Two labels a row:
[ -0.1   3.4 -14.3   7.9   6.8  26.3  -8.6 -19.1  37.1 -15.9  13.3  -8.5
  -5.3  -1.4  -8.3  11.4   3.0  -1.5 -23.6   4.4  13.3  -1.3   2.6  21.9
   7.4 -16.4  13.6  10.2   9.9   3.9   6.0 -11.1   5.0   4.5 -15.5  -2.3
   4.1  -9.4   3.0  -4.5  12.1  39.1   7.2 -11.1  -1.4   2.1  20.3  -0.1
  10.5  -5.7 -11.7   7.3   5.3   0.8   1.7   7.9 -15.6   0.8   4.3 -20.3
  31.3  -7.4  -2.1  -5.5   6.4  -3.5] -> P & R
[ -9.9   2.7 -15.7  13.2   8.5   9.9 -26.6   3.6  18.6  -3.8  -2.5   7.9
  -6.2   1.5  -2.2  11.5  -2.5  -3.9   2.1  -1.9  -0.9   1.9 -13.9  19.7
   5.0  -6.4   3.7   0.0  -3.4  -6.0  -6.0 -15.1   0.4   7.1  -9.8   0.5
   9.4   1.5   7.3  -2.8  11.7  29.5  31.6  -9.7  -6.2  35.8  30.2  21.0
   4.1  -0.3   3.5   3.4   6.3 -18.1  -3.8  19.1  -7.2   2.5  11.0 -13.5
  65.6  -7.8  -0.4   0.1  -1.9   6.4] -> P & R
[-41.2 -15.7   6.1  -6.1 -14.6  23.0   2.5 -19.3  43.2 -27.1  31.6  18.8
   6.4  11.2   8.1  -4.1  -4.9   4.6 -22.6  28.4  -2.5 -16.1  -6.9  29.3
 -19.0  -8.8  -5.5 -14.1  -8.4  10.4  32.9  29.1  -4.6  -4.6 -19.7  -1.1
 -28.6  -3.1  -2.5 -11.7  11.0  20.0   9.1 -12.7 -13.6  15.0 -10.2  -8.7
  -5.7  -1.3   7.4  -4.3  11.1  -6.4 -11.6   7.3   3.1  -1.9  -4.9 -12.3
 -18.2  35.1  15.4   0.6 -20.9  19.1] -> D & N
[ 17.8 -13.1   1.5   6.4  -8.4  -4.2  10.3   1.9 -11.3   2.1 -30.8  13.7
 -14.5  12.8   2.5   4.6 -12.5   6.0  -5.4   1.1  16.1 -32.1  12.6  20.8
  -3.7 -29.6 -13.8 -14.0   9.2 -23.2  12.3   5.3  -3.6   3.8 -12.3  -1.0
  -1.4   0.0 -18.6   9.8  23.4 -22.3  -4.6  -9.0 -14.2   5.2 -22.7 -15.5
  12.7   7.8   6.6  -2.0  12.3 -10.7  -6.2  29.3   9.9  -7.6  10.1 -28.0
  22.6  -0.5   3.2  -8.4 -27.9  25.6] -> P & N
[-26.7   8.5  -8.9   8.9   2.7  28.7  -8.2  -4.9  21.7 -13.0   3.9  -0.4
  -3.7  -6.5  -1.0   1.9   5.8  -3.1  -1.4   5.1  -2.4  -8.2  -8.4   5.4
  -3.7   3.0   6.1   2.0  -7.6  10.1  -1.5  15.6   1.5  -1.1 -11.8   6.6
  -0.6  -1.5   5.4  -5.0 -17.6  18.2  19.5 -20.9 -12.6 -17.0  41.4   5.3
  -5.1  -5.6  -1.1  -1.7   8.0   6.0   6.1   8.7 -19.5   5.3  -0.1  -7.2
  18.3  -8.3  -5.5  -9.7   0.6   8.5] -> D & R
[-15.9  -3.6 -11.6   6.2   2.5   1.1  -8.1 -20.8  23.6 -24.9 -31.2  -5.5
   4.3  18.7  -8.1  -4.7   2.0  -2.2  -0.7   7.6  -0.1  18.2  -2.9  10.2
  -5.4  -3.5  -5.3   6.7  11.3  -1.7  17.5   6.8  -6.4   9.1 -16.9   8.1
   2.4   0.0  -9.7  -4.8  -1.5  10.4 -14.9 -20.8 -32.5  -3.9   7.5   9.4
  14.9  10.4  -5.0   2.9  -1.2 -15.8  24.4   3.2  -8.2   0.3  16.5 -17.4
  67.3 -12.8  -3.4  -9.5  -1.1   1.3] -> P & S
[-26.9  -5.4  15.5  -5.4   3.9  18.2   8.2   8.9  53.6 -18.0  13.6   1.6
   1.0  -0.5   7.3   3.8   3.0  -1.3 -16.3  -1.6   4.6  -1.2  -1.8   9.3
   2.2   3.1   3.9   1.2  -9.5  10.4   2.3  -3.1   0.8   8.0   5.7  -4.6
   9.7   0.4  -0.7 -35.3  -8.9  15.5  36.2   4.1   5.7   1.3  39.5  -0.2
  -1.3   6.0  -5.0   0.3   8.6  -1.5  -9.7  19.8  -5.3   6.5   2.7 -13.3
  -5.0   2.0   0.0 -11.6   3.8   1.4] -> D & R
[-42.2   1.5   3.0  -1.1  -7.3  15.3  -9.3 -30.2  51.4 -17.9  24.8  -0.8
   3.3   0.3   3.8 -15.0  -3.5  -3.0  -9.9  -0.8   1.1  -9.1  16.7  10.3
  -0.3 -26.0   3.0  -0.7   1.1  27.9  26.6  10.8   6.6  -3.2  -3.3   6.8
 -13.2  -6.9 -12.9 -20.3   4.1  20.6 -21.3  -6.5 -28.9 -17.6  -0.5  14.0
  -6.3  -8.3 -19.8 -15.1  10.4   8.3  -1.8  -7.6  -1.5  -9.9 -12.8 -15.8
 -11.3   0.7   7.7   3.3  -7.4  21.2] -> D & S
[-21.1   7.7  -3.1   5.5   7.6  20.4  -8.0  -9.6  46.6 -28.0   9.7 -11.5
   5.2  -1.5  -3.6   4.5  -6.3 -11.0 -18.9  -1.1 -12.0  -2.2 -13.8  29.5
   0.1 -20.9  -1.5 -32.6  -9.6   0.6  30.1   2.9   3.0   7.0 -21.8   0.3
   3.9  10.8   7.1  -6.3  15.9  44.0  -8.9 -30.3 -17.0   8.1  11.5   8.6
   2.9  10.4   3.8   8.1   1.0 -20.6  -4.5   2.3 -10.7   4.0  12.6 -13.6
  41.1  -2.1   0.9   2.3 -15.4  15.1] -> P & K
[-18.8  -3.1  -1.1   1.9  -2.9  14.0  -7.0  -1.6  44.4 -19.0  26.6  -0.2
  -1.2  -1.7   1.0   6.2  -0.2   4.3 -18.8   4.5  -4.5  -3.1  -5.9   7.3
   2.7  -9.5  -4.3   2.7  -3.3  25.4   2.8  -4.0  -0.6   0.9  -3.3   3.9
   3.1  -5.7   4.1  -7.0 -10.9  19.0  14.1   6.1  -2.3 -15.2  21.2   0.6
  -7.2  -2.4  -2.4   5.7   3.7   4.3  -1.6  11.7   3.8   4.2  -9.4  -6.2
 -16.1   4.8  -2.8  -7.5  -6.4  -4.3] -> D & R
[-17.5  -6.7   4.7 -15.1  -7.4  16.5   6.7 -24.4  23.8  -7.5   7.0 -20.7
   7.7   1.1   0.8 -19.8  -7.2  -7.9  24.2  -0.8  -0.8  -3.2   4.7  12.0
   0.7   4.2  14.7   4.3   0.7  17.8  18.9  -5.3  -2.4   1.7 -10.1   2.0
   0.0  15.4   1.8 -16.2 -15.9  -3.4 -18.3  -9.6 -31.7 -23.6 -17.5   8.5
  -8.8   1.8  -9.5 -10.3   3.1  27.5   8.8  -6.5  -5.2  -7.0  -0.3   0.9
 -15.9  -8.1   4.7  -7.4  -0.5   2.6] -> D & S
[-38.5  -2.5 -24.2  -4.4   8.7  26.1   1.7 -15.5  38.1 -20.7  22.6  -6.7
 -14.2   3.5   4.6  -8.6  -7.9  -3.0  -6.8   3.2  -8.4  -2.1  10.2  21.6
   5.8 -22.7  -2.0  -0.2   4.5  21.4  17.0  -8.9  -5.3   4.2  -0.4   2.8
   5.1   7.1   6.1 -20.7  -7.9  -7.4  -0.3  -7.3 -36.3  10.2  -2.8   5.3
   3.1   9.8  -5.8  -5.1   6.9   8.3  -1.5   1.0   1.5 -10.6  -5.1 -22.4
  16.2   0.5   2.3  -9.4 -13.6  12.8] -> D & S
[-28.2   7.0  -4.0  10.9   8.7  23.4  -6.1 -15.4  42.9  -6.7  12.6  -6.0
   8.0   2.1   1.7  -6.7  -1.6 -16.6 -16.4   1.9   3.6   1.0  12.0   9.7
   2.3 -19.7  -1.8   2.6  13.9  13.5   7.5 -10.8   3.9   5.5   3.0  -6.9
   0.6 -10.9  -3.2 -20.3   1.8  17.0  -1.6 -14.1 -23.0  -6.1   7.6  13.9
   1.7  -5.2 -20.8  -3.9  11.1   6.2   7.4   8.8 -16.9  -6.4   1.6  -8.8
  22.8  -5.9  -3.5  -4.3   4.6   8.7] -> D & R
[ -7.5   9.2 -12.0  10.5   1.2  10.8  -3.0   0.2  42.0  -4.4  -4.1  -0.1
  10.1   6.7  -8.4  -0.3   9.0  -0.6 -14.3  -8.1   4.7  -0.1   1.8  12.3
   3.7  -9.3   9.1  -2.4   2.5 -32.2   5.3  -2.6   4.8  -6.8   1.5   2.7
  11.1  -2.1  -2.7  -8.1  17.8  37.9   3.9 -20.6   0.5  25.2  35.7   4.5
   6.4   7.1  -0.8  13.7   6.3  -5.4  11.7  10.7 -16.7  16.3   4.4  -5.7
  40.7  -7.0  -1.3  -2.5   9.7   4.0] -> P & R
[-43.6  -2.5   2.0 -17.1   8.3  16.1  -3.0 -19.6  40.7   0.0  24.1   0.6
  11.2   6.0   0.6  -8.5  -8.5   0.6 -15.2   4.5   4.5  -0.5   7.1  12.6
 -32.7 -24.4   0.7   4.2  12.4   8.8  10.7  -4.8   0.0  -6.5  -5.1  -3.6
   5.1  -0.5  -0.6 -17.9   5.3   0.6   0.8  -0.5 -38.4  -6.7  -5.9  -0.4
   0.7  -2.9 -11.1 -12.9   5.9   7.7  -3.5  -0.4  -0.8  -8.4  -8.9  -6.7
 -14.0   7.0  -5.8 -12.5 -11.5   3.8] -> D & S
[-55.1  -1.1  -8.0  11.3  -0.7  18.5  -4.7  -4.9  71.6 -37.9  16.7  -2.9
   4.7  10.7   0.8 -12.5   5.3  -3.9 -13.1  -5.9  -8.7   1.9  -0.4  18.7
  -9.7 -25.3   5.4   1.5   1.4  29.8  23.5  13.4  -2.8  10.2  -4.3   1.9
   4.5   1.2   1.8 -16.4   2.4  41.5  -5.9 -24.3 -17.3  -8.2  22.7  15.5
   5.1   4.8   9.1  -1.4  15.3  -2.5   2.1  -8.2 -18.0   0.1  -4.0 -16.8
  19.9  -2.3   5.4 -12.7 -12.7  15.7] -> D & K
[ -4.6   5.5  -8.1  11.8   3.4   1.6  -5.8  -5.7  15.5  -0.2 -22.3  -8.0
   5.1  -1.9  -0.8  -8.3  -5.3  -4.0  -2.5  10.4  -2.0   8.2  14.1  -5.9
   2.8 -13.2   5.2  -3.1  21.8  -3.8  12.5 -11.0 -13.5   9.0  -3.1  -5.5
   4.9   4.0  -4.9   2.3  -1.3   9.6 -41.9 -18.4 -36.6  22.0   1.1   4.6
   7.7   6.9  -0.6  11.4   7.8 -12.0  15.3  -6.4   0.8  -7.3  -0.4  -1.5
  72.1  -3.1   3.6   1.2  -5.6  15.7] -> P & S
[ 19.9  -3.8 -14.6   2.0 -17.1  -5.0  -2.4 -11.8 -27.5   3.6 -13.2  -7.0
   9.3  11.3   1.5 -13.3 -15.3   4.6   7.4  -5.7  -8.7   1.2  -9.7   2.6
   5.4 -12.0  -2.7 -18.8  -0.1   0.0   9.5   1.9   6.1   4.6 -13.1  10.3
  -1.3  -3.6  -3.3   4.4   0.5  10.3 -27.1 -25.2 -26.8  15.8  -0.3   2.2
   5.1  -3.5   8.5   9.2   9.8  -5.2  21.8  -4.5  -0.8  -7.3   8.4   6.5
  23.4  -4.5   3.2   5.5 -20.8   1.9] -> P & S
[-21.4  -6.4  -3.2   9.0  -3.6   1.0  -0.8  -3.3  29.6  -4.4  10.2  -8.7
  -0.1  13.9   7.1  11.4   6.2  -3.9 -13.2 -14.2 -10.4   0.1   6.3  -0.4
   4.9  -7.0  -7.9  15.8   4.7  24.4   2.1   6.1   0.7  -5.5  12.6   5.4
  11.7  -7.0   3.4  -4.5   7.2  26.4   4.0   5.6 -14.7  -2.6  16.3   4.4
   0.4   2.4  -8.0 -12.8  -4.8  11.4  -0.6   5.8  -7.2  -3.9   5.2 -10.0
   6.3   0.8  -0.6 -11.4   3.9  -1.0] -> D & R
[-62.5  -3.5  -4.5  -3.9  23.6  14.9  -4.6 -26.9  39.4  -7.2   5.9  -4.6
   4.9   8.0  11.1 -20.1  -7.5 -13.1   0.8  -8.8  -6.8  -4.2   3.2  17.5
  -2.3 -23.6   7.9  -2.3   2.5   6.1  15.6   0.9  -1.3   5.3   7.0   1.4
  -0.4   0.3   5.6 -25.0  -9.1  -9.4 -23.9  -7.5 -40.4  -9.0 -11.6   8.9
   9.0  13.8  -1.3  -4.7   2.9  15.2   4.2 -15.1   0.2  -2.8 -10.6 -12.4
  -4.3   3.8   6.7   7.0  -4.8  19.2] -> D & S
[ 10.9  -8.2   6.9  -3.8  -1.1  -5.9   2.4  -1.8 -21.0   4.5 -27.8   8.3
  -1.9   3.4  -1.9  -5.7  -7.4   8.8  -1.1   4.5  -0.5  -9.8   9.2 -12.7
  -2.6 -14.7  -3.9 -12.1   0.6 -10.3   8.6   9.6  -7.7   4.8  -1.1  -0.4
   1.5   3.7 -15.5  -1.5 -22.3 -12.8 -24.6 -12.2  -9.4   8.9  -6.2  -8.9
  -1.8   3.9   7.7  -2.4   9.6 -24.3   7.4   7.4   3.1  -2.3   6.0  -7.2
  29.2  -8.5   5.6  12.2 -18.1  13.0] -> P & N
[ -3.7  10.6  -5.0   5.8   0.2   6.0  -5.4  -6.3  18.2  -8.8   6.6   4.7
  12.9   1.0   0.9  15.3   5.5  -1.0   0.9   6.1   6.2   0.8  -9.7   5.3
  -0.1  -8.0  14.2   0.0  -5.6  -6.6  -4.7  -5.4   2.3   1.6  -7.4  -8.4
   7.1  -9.0  33.8  -2.9   2.1  35.7  14.3   0.8   4.9  -0.7  26.1   9.2
   3.3  -2.1 -12.4  12.9   1.4 -14.1   6.3   9.7 -10.9  13.5   2.0  -0.7
  32.8 -15.1  -0.3   0.8  48.4 -11.8] -> P & R
